Here is a tiny trained network, its code and every weight. The questions are about switching its units off for an input and a class, where a switched-off unit gives its printed mean instead of its output.

import numpy as np


def w(rows, s, z=0):
    codes = np.array(rows[::2]) - 128.0
    scale = np.full(codes.shape[1], s)
    scale[-1] = z or s
    return codes * scale


def f(y):
    return y / 2 * (1 + np.tanh(0.7978845608 * (y + 0.044715 * y**3)))


def log_softmax(a):
    a = a - a.max(-1, keepdims=True)
    return a - np.log(np.exp(a).sum(-1, keepdims=True))


def net(x, mask):
    res = np.array(x, float).reshape(1, 3) / 4 @ E
    y = f(res @ A[0][:, :-1].T + A[0][:, -1])
    res = res + np.where(mask, y, B[0][:, -1]) @ B[0][:, :-1]
    return log_softmax(res[-1] @ U[:, :-1].T + U[:, -1])


A, B = {}, {}
E = w([
[162,135,112,127,151,133,122],'x0',
[40,148,3,83,169,93,146],'x1',
[202,70,44,87,56,95,131],'x2',
],0.017)
A[0] = w([
[72,164,65,49,174,104,209,75],'n1',
[67,193,166,171,188,158,81,69],'n2',
[92,119,93,95,156,97,155,2],'n3',
[170,161,176,81,112,104,128,51],'n4',
[123,104,123,150,135,130,134,86],'n5',
[181,103,178,183,85,160,120,49],'n6',
[134,72,171,134,93,183,100,43],'n7',
[180,129,171,128,99,181,176,34],'n8',
[79,146,65,104,136,110,135,50],'n9',
[186,40,71,68,10,76,146,126],'n10',
[60,185,196,155,212,175,151,143],'n11',
],0.012,0.0028)
B[0] = w([
[147,59,209,115,72,88,66,235],'n1',
[132,124,53,141,127,187,165,219],'n2',
[188,138,142,117,139,92,76,178],'n3',
[115,121,141,127,99,111,133,153],'n4',
[152,135,115,121,119,100,132,126],'n5',
[128,70,170,77,76,50,79,206],'n6',
[123,129,157,103,141,84,45,176],'n7',
[180,98,162,124,111,92,87,181],'n8',
[135,116,179,93,121,74,49,198],'n9',
[61,187,2,175,216,190,193,253],'n10',
[108,189,59,218,165,156,168,245],'n11',
],0.013,0.022)
U = w([
[111,168,24,167,223,143,246,254],'0',
[135,51,191,99,137,40,61,2],'1',
],0.011,0.002)

Each question gives the input, the list of numbers given to net, and the class t.
The units are the neurons (one row each of A and B). Each row of codes is followed by its name. A weight is (code - 128) times the scale printed after its matrix; where a second scale follows, it is the last column's (A, B and U).
mask holds one flag per neuron, in row order. A switched-off neuron (its flag False) gives its mean, the last column of its row in B, instead of its output. The means were averaged over made-up inputs and are rounded, as every weight is.
A unit's drop is (log p(t) with every unit on - log p(t) with that unit switched off) / (log p(t) with every unit on - log p(t) with every unit switched off).
most important unit: the unit with the biggest drop
top k neurons: the k neurons with the biggest drops, biggest first
drop when u is switched off: that unit's drop, to one decimal
input [-8,8,7], class 1: most important unit => n1
input [1,-8,-8], class 0: top 3 neurons => n11, n2, n1
input [-1,6,5], class 1: top 2 neurons => n1, n9
input [7,8,-7], class 1: top 4 neurons => n1, n10, n9, n3
input [2,-7,-7], class 0: top 2 neurons => n11, n2
input [7,4,-3], class 1: top 2 neurons => n10, n1
input [5,1,0], class 1: top 3 neurons => n10, n11, n2
input [0,-5,-5], class 0: top 3 neurons => n11, n1, n2
input [-5,-2,2], class 0: top 2 neurons => n1, n9
input [2,-3,5], class 0: drop when n10 is switched off => 3.8
input [-7,-5,8], class 0: drop when n10 is switched off => 5.2
input [-7,-3,5], class 0: drop when n10 is switched off => 2.9
input [-2,-3,6], class 0: drop when n10 is switched off => 3.3
input [-7,-2,7], class 0: top neuron => n10
